Rows, each followed by one of two labels for a hidden trait (new trait and labels in each part):
11.7 7.6 12.7 0.8 -8.8 20.5 3.2 3.4 4.9 -28.7 23.2 13.2 3.6 0.4 -6.8 2.9
 4.6 -2.3 11.6 -21.3 -2.5 21.9 -4.4 -0.4 -4.7 5.1 -8.3 27.7 2.8 3.0 -2.8
 -2.9 -0.6 -8.9 -24.1 18.1 21.3 20.5 0.6 -50.6 -8.8 7.5 7.5 -0.9 14.3
 -7.8 -8.9 6.8 3.2 -1.8 0.2 -1.3 -12.0 -0.9 -8.3 -30.9 -2.5 1.4 -0.6 0.3
 -36.0 6.7 5.1 -10.2 -21.6 1.3 -4.4 -11.3 -4.0 -0.2 -0.6 0.4 4.9 -7.0
 4.3 8.6 -28.3 37.4 1.4 2.4 -24.8 -8.7 17.9 24.2 1.7 -52.9 -9.1 3.7
 -24.6 -3.4 -7.0 -3.2 5.4 0.7 6.9 -2.9 -1.8 -12.6 -11.6 0.4 -18.2 -0.5
 6.7 -3.8 2.3 12.1 15.1 91.5 28.2 8.7 -8.6 6.4 0.6 9.0 -1.8 -17.6 3.6
 0.0 -3.0 3.5 -6.8 -1.5 -3.7 3.8 4.6 21.4 -7.1 -4.5 -> <73>
36.1 8.1 14.0 2.9 -5.6 -5.7 0.2 7.1 -20.9 -62.6 3.9 -3.4 8.3 18.1 13.0
 5.4 7.8 -1.4 -12.9 -1.4 -0.1 -11.7 -8.0 -1.5 9.1 -60.3 -12.8 43.0 13.7
 8.9 6.4 1.0 0.4 -3.0 -24.5 5.3 -1.4 30.6 5.2 -42.4 -1.8 3.6 -4.0 34.2
 14.1 -5.4 -0.6 10.7 -5.8 5.3 -15.3 8.3 -7.7 8.9 1.4 -10.4 11.0 3.8 -3.8
 4.3 -52.2 3.1 4.0 -20.0 -41.5 -7.4 -6.3 -9.3 -12.5 -4.4 9.0 21.4 7.5
 -14.0 7.2 20.0 -6.9 6.1 -0.9 4.3 -9.4 -1.9 8.4 18.5 -2.2 -55.7 -19.9
 12.5 -26.4 6.5 -20.4 4.8 2.9 13.6 -7.4 4.2 -5.6 -5.4 -10.5 -0.5 10.3
 -2.4 9.6 10.4 7.8 -26.3 48.9 70.5 11.6 31.7 -9.5 1.5 -0.5 12.4 -3.9
 -12.4 -0.9 1.7 -0.4 2.2 -9.3 4.1 -4.9 2.8 -6.2 4.1 -7.4 -2.3 -> <71>
3.9 11.7 10.0 3.0 -5.2 12.9 0.2 0.7 13.5 -12.9 0.0 -0.4 3.5 10.9 11.2
 0.0 8.4 0.8 -15.3 -4.8 3.3 2.8 -6.3 5.5 3.5 2.3 -19.1 23.1 8.3 -15.1
 2.9 5.2 12.7 -0.2 -9.6 5.0 10.4 6.9 1.4 -37.8 5.3 6.7 10.6 7.1 23.5 1.0
 -4.6 3.0 -4.7 25.6 2.4 18.8 -6.7 7.1 -2.1 -9.6 1.8 -0.6 -2.1 2.6 -35.2
 1.1 6.4 -15.4 -11.8 -2.3 -2.8 2.7 -3.1 10.1 9.3 5.3 2.6 -15.7 3.3 24.6
 -20.1 16.2 -2.2 8.5 -14.8 -9.7 8.7 7.9 3.8 -41.7 -24.4 9.8 -20.8 9.5
 -15.0 -7.6 2.9 -0.5 7.1 3.3 -3.2 5.1 -2.2 0.1 25.2 -0.9 4.7 13.2 8.5
 -39.2 -1.9 48.9 19.8 37.5 -3.5 8.0 -1.0 -5.1 -0.4 -11.1 7.0 -6.9 0.4
 -18.0 -6.1 -0.6 -5.3 4.7 6.5 10.7 8.7 -5.3 -> <73>
10.9 -3.3 9.8 1.7 -11.5 5.9 1.6 1.1 -6.6 -43.1 12.8 4.5 7.1 -4.1 0.1 0.8
 4.5 0.2 6.2 -15.2 -3.3 -4.7 -5.2 -2.9 1.0 -17.2 0.9 23.2 7.8 11.4 -5.1
 -0.1 -4.3 -3.3 -20.2 9.9 5.5 10.9 0.5 -39.8 -5.5 7.7 2.1 14.9 18.2 -5.5
 -5.9 12.9 2.6 -11.6 -7.7 7.4 -0.2 5.8 -7.3 -17.1 10.4 4.0 -2.1 0.6
 -37.7 -1.0 6.4 -15.0 -13.3 -5.4 -3.4 -14.3 -13.1 -3.6 18.7 -2.0 4.0
 -9.3 3.2 -1.2 4.0 27.4 0.1 -0.4 -11.0 -1.5 5.1 11.8 1.2 -27.9 -8.8 -1.8
 -12.5 12.1 -11.1 10.4 3.1 18.3 -3.3 -1.7 0.5 -10.0 -4.7 3.3 -16.3 -0.9
 2.5 4.1 0.5 -9.4 9.8 62.9 12.6 -6.4 -3.4 -1.0 3.1 4.8 1.1 -9.1 -2.0
 -6.9 -1.0 0.4 -1.9 -0.7 -0.9 4.3 -4.1 15.3 1.9 1.7 -> <73>
-21.7 -6.8 -0.2 0.6 -4.1 6.6 4.1 -6.2 16.5 -38.2 2.1 -9.0 -1.8 -5.9 5.9
 -7.0 7.9 -4.2 -8.8 9.6 1.9 -16.8 -0.6 2.2 -1.5 23.2 -0.6 3.7 -0.5 -17.8
 -6.9 9.1 4.1 9.4 -7.5 -9.4 -7.5 -7.8 -2.1 -2.8 13.8 -1.0 0.4 0.5 10.1
 10.8 -6.6 10.9 3.9 12.1 1.6 10.7 5.9 3.5 -13.5 1.2 22.0 3.0 -3.4 1.5
 -11.5 4.2 4.1 -1.4 4.7 -7.2 0.4 -5.5 -3.5 3.4 14.7 -16.2 -0.5 -5.6 -2.7
 -11.4 -2.3 18.3 -4.4 1.7 -1.2 -7.1 0.2 -10.2 -0.3 6.0 -8.8 2.5 -2.2
 19.1 -12.3 0.4 4.1 12.3 -6.2 0.8 -10.2 7.1 4.3 2.2 18.8 2.4 -7.0 7.9
 5.5 -24.7 -27.1 -18.3 21.2 20.6 6.3 5.0 3.7 -28.7 4.5 12.3 -3.4 -16.2
 0.4 -22.1 7.1 -2.8 1.4 0.2 1.9 -1.2 19.4 -10.0 -> <73>
3.7 -2.6 10.5 2.2 -14.0 24.4 3.8 -0.8 0.6 -46.5 26.4 3.1 8.4 -7.3 2.7
 -2.1 7.4 -0.8 3.2 -38.2 -5.4 7.9 -5.8 -2.9 1.0 9.4 12.2 23.0 14.0 7.3
 -5.9 4.9 -3.2 -0.1 -13.5 7.8 4.8 0.7 -2.1 -58.0 0.0 19.4 9.0 6.1 15.8
 -2.0 -1.6 13.3 -0.1 10.0 3.8 7.3 -1.9 13.1 -10.5 -19.6 10.0 4.0 -2.1
 7.9 -34.1 -1.2 12.0 -14.1 -10.5 -2.1 -4.0 -24.5 -13.6 -14.3 24.1 1.1
 8.2 -20.0 4.5 -13.4 13.6 51.9 0.0 0.0 -15.9 -4.4 5.3 8.8 2.3 -50.5 -6.2
 1.2 -19.5 4.5 -12.2 2.7 3.7 23.8 -7.1 -3.1 -5.3 -2.9 1.5 1.9 -19.5 -6.2
 -2.7 9.1 -1.0 -30.9 -12.5 89.3 35.3 3.5 -3.0 -1.6 4.0 -5.4 1.0 -11.8
 -0.3 -6.0 0.1 -10.2 -1.1 -2.8 2.3 7.6 -0.4 28.1 9.9 -5.0 -> <71>
-0.3 -8.1 -5.5 -4.6 4.0 -8.9 -5.4 -1.1 1.9 40.2 -4.9 -10.9 -0.9 -9.1
 -1.8 -2.1 -9.3 2.3 15.3 -9.4 10.6 -18.9 5.7 -2.4 -5.7 -12.6 21.7 -22.2
 -11.9 3.6 3.5 -6.0 -7.7 -0.9 24.7 -2.0 -8.9 -10.8 2.7 48.6 -10.6 -14.5
 -13.9 -6.2 2.4 -5.8 -4.0 -3.2 -1.1 0.8 -3.3 -0.1 8.1 -10.4 0.3 17.6
 -7.5 -1.2 6.0 -12.8 11.7 -2.0 -7.2 17.4 36.3 -6.6 -10.7 18.9 7.3 4.4
 -22.0 -24.2 -1.7 14.9 -1.9 -3.9 12.0 -31.0 0.7 -0.4 7.9 6.6 -2.0 -15.0
 -1.4 34.3 13.9 -2.6 22.2 4.1 5.4 -1.3 -7.2 -5.0 6.9 -3.9 8.7 0.6 -1.4
 -2.7 -5.4 3.2 -3.0 1.0 -1.7 39.6 56.9 -41.2 -33.9 -27.6 4.4 -6.5 0.9
 8.8 1.9 -8.4 -2.6 14.3 0.1 23.3 3.5 2.5 3.6 -5.4 -5.1 -7.0 -12.0 0.5 -> <73>
-18.3 -7.2 4.9 1.9 -10.7 32.3 7.9 -6.1 14.5 -37.5 25.1 -7.7 0.3 -22.5
 2.8 -4.1 5.6 -3.7 3.1 -33.0 -4.7 9.6 -1.2 -1.5 -3.3 45.5 18.1 10.9 4.4
 -3.5 -13.3 7.2 -3.1 6.3 -7.4 -1.8 2.9 -7.3 -6.5 -31.0 8.0 15.9 10.4
 -11.1 13.5 6.3 -4.6 16.6 4.5 6.8 13.2 1.8 6.3 1.3 -18.6 -19.1 16.8 2.1
 -3.5 14.0 -17.7 -0.3 9.9 2.7 2.3 3.1 -2.2 -23.8 -2.9 -13.0 24.7 -14.1
 5.3 -14.8 -0.4 -23.0 9.5 68.7 -1.4 -5.0 -12.3 -6.9 0.9 -3.5 2.0 -17.7
 4.8 -2.8 -11.9 9.4 -1.1 -2.6 6.5 37.1 -12.3 -2.7 -13.6 1.8 4.1 2.0
 -11.6 -5.5 -8.7 3.2 0.3 -28.4 -48.5 30.3 35.5 11.9 1.1 1.9 4.6 -24.2
 4.1 5.7 -1.9 -22.4 -0.9 -21.1 3.3 -6.1 4.5 4.7 1.3 29.9 20.2 -3.2 -> <71>
-22.7 4.1 6.7 0.0 -7.7 20.7 6.7 -2.5 29.2 14.2 9.9 -3.4 1.4 -9.1 1.4
 -3.1 2.7 0.3 -1.7 -24.6 10.2 11.4 -2.6 3.5 -3.8 47.9 -10.4 9.5 -1.5
 -13.5 -6.8 6.3 9.0 3.4 -12.2 4.9 11.0 0.4 -1.8 -37.1 2.5 5.0 13.8 -11.0
 23.0 5.3 -10.1 6.7 2.7 22.3 21.4 6.7 -0.9 0.0 -6.2 -15.4 0.3 -3.6 0.1
 6.2 -31.2 2.1 4.7 -3.1 7.1 4.0 -0.1 -2.7 1.9 1.2 8.1 -11.0 3.3 -12.5
 1.5 11.7 -25.8 37.7 -2.1 3.0 -11.8 -11.6 10.3 1.1 2.0 -39.0 -1.8 7.0
 -9.6 5.1 2.2 -16.5 3.6 11.3 1.9 -0.6 -7.6 3.7 0.4 -2.9 12.2 -2.6 2.5
 9.6 5.1 -39.3 -24.6 55.6 40.3 29.6 -0.8 8.1 0.6 -12.9 0.7 -4.9 7.0
 -17.8 -1.5 -16.2 -0.1 -2.7 -1.1 3.6 11.9 20.9 12.1 -7.2 -> <73>
13.5 -8.4 9.3 -0.7 -10.6 13.4 3.4 1.8 0.4 28.2 23.8 -14.4 6.5 -21.2 7.8
 5.2 -6.9 2.6 14.0 -67.3 9.3 6.9 1.7 -6.1 -1.3 23.3 25.4 -2.5 0.1 16.9
 -7.2 -6.0 -12.6 -6.7 4.4 16.9 1.5 1.9 0.1 -11.2 -15.0 8.5 3.7 -5.3 18.8
 -9.9 -8.0 4.6 -7.0 2.9 6.6 10.9 6.3 -14.0 -0.2 -16.3 -6.7 -4.0 4.5 3.1
 -30.7 -5.8 2.4 7.5 -2.8 -0.9 -16.7 -4.1 4.9 -14.0 -6.2 -10.5 6.6 -4.7
 4.5 5.5 14.8 28.8 3.2 -1.1 -9.6 0.3 6.9 4.1 2.3 -28.2 7.4 -2.2 3.7
 -12.2 8.6 -8.9 -0.5 27.3 0.1 -5.7 -0.1 -13.0 -7.6 -4.2 -41.5 -6.9 2.2
 4.8 -1.3 5.9 47.3 58.1 8.1 -14.1 -4.5 -5.8 2.0 14.4 -0.6 -23.8 1.9 -8.1
 -2.0 10.3 2.2 -0.5 2.7 4.0 -1.9 27.2 -7.7 11.4 -> <73>
10.2 1.5 -2.4 -4.3 9.0 -11.8 -6.2 5.6 -1.8 55.1 -6.8 -0.9 -0.8 10.3 0.3
 0.4 -8.3 3.9 9.0 4.4 12.1 -6.6 3.6 -0.3 -3.2 -8.0 4.2 -13.4 -9.4 0.8
 9.5 -11.4 -0.9 -5.5 12.8 4.0 -4.9 6.1 5.1 29.4 -14.1 -16.2 -11.7 -6.5
 -4.6 -8.9 -5.8 -15.2 -3.2 6.0 -2.8 2.2 -1.7 -10.3 11.3 11.2 -19.5 -4.6
 5.9 -15.3 6.6 4.2 -8.6 7.5 8.4 -3.6 -8.9 31.2 10.8 7.7 -36.7 -4.0 -0.3
 15.6 2.2 19.3 -14.6 -43.4 2.5 4.0 0.2 3.5 5.9 1.9 -1.1 3.3 3.0 1.4 15.4
 -15.6 7.3 -8.2 -6.6 -27.2 18.4 -1.0 14.6 -1.6 -7.7 -6.0 -5.5 4.7 5.5
 -0.4 -0.9 51.9 74.5 -21.4 -25.7 -23.5 0.9 -3.9 -2.1 20.7 -2.8 -18.5 2.0
 19.0 -0.3 23.0 -0.5 4.6 -0.8 -4.1 1.2 -12.0 -18.3 -0.9 -> <73>
-6.9 7.3 -0.8 -2.6 3.5 -7.4 1.8 1.3 13.3 61.6 -1.9 -20.5 0.4 -8.7 2.4
 3.0 -5.9 3.4 -4.8 -8.9 10.5 -4.1 2.2 3.1 -3.0 24.9 -26.0 -10.3 -9.3
 -2.0 1.8 0.1 4.7 -2.8 8.4 6.3 -3.2 -8.3 1.8 18.3 -0.1 -7.2 5.6 -10.2
 15.1 -3.3 -9.5 -11.2 -8.8 9.2 5.1 11.6 1.3 -15.5 8.0 2.8 -11.8 -7.8 2.6
 -0.6 -16.0 -8.9 -3.3 7.4 22.4 -0.2 -8.7 22.7 19.2 5.0 -9.6 -5.8 -2.8
 0.7 -0.8 24.2 -12.5 -2.8 1.0 3.0 3.6 -3.2 4.1 -7.0 3.0 1.9 -7.0 7.3
 17.6 -13.6 10.5 -15.1 -3.4 -3.9 10.4 -0.5 -1.1 -2.7 -1.1 -5.3 5.5 -3.0
 8.4 9.2 5.6 -14.0 28.6 8.8 -9.0 4.4 0.0 4.6 -3.1 5.5 -2.8 -7.6 7.3 -6.8
 -1.0 3.7 -0.1 4.2 -2.7 -1.9 7.2 9.7 -9.1 10.8 -> <73>
10.6 -11.5 8.3 0.6 -13.3 17.6 2.1 -0.5 1.2 -8.9 25.3 0.8 6.0 -19.7 1.9
 2.6 -0.7 0.1 17.5 -50.0 0.4 7.3 -0.8 -5.3 -3.1 9.2 23.7 10.4 2.7 11.3
 -10.0 -3.5 -10.0 -6.4 -20.6 15.6 11.6 1.2 -1.2 -24.5 -11.2 12.3 4.3
 -3.1 16.4 -8.2 -7.2 9.1 -0.3 -6.9 -1.3 9.9 4.0 -3.8 -9.7 -20.3 0.4 1.8
 2.1 -1.5 -26.1 -1.9 5.1 -1.1 -4.4 -3.7 -10.5 -14.7 -5.8 -7.9 6.1 -13.0
 5.2 -4.8 2.6 -13.6 15.1 39.2 2.2 -1.5 -12.0 -1.7 7.6 7.7 2.6 -19.7 -0.5
 -7.2 -7.7 3.7 -1.7 2.7 2.5 18.8 0.4 -5.5 1.3 -14.2 -5.5 1.9 -38.6 -2.9
 -2.4 -1.0 -2.9 11.3 14.0 62.1 15.8 -18.8 -2.0 -3.1 4.3 8.7 2.3 -15.8
 -0.7 -6.9 -1.1 3.8 2.6 -3.0 1.8 5.2 -4.4 22.5 0.0 4.7 -> <71>
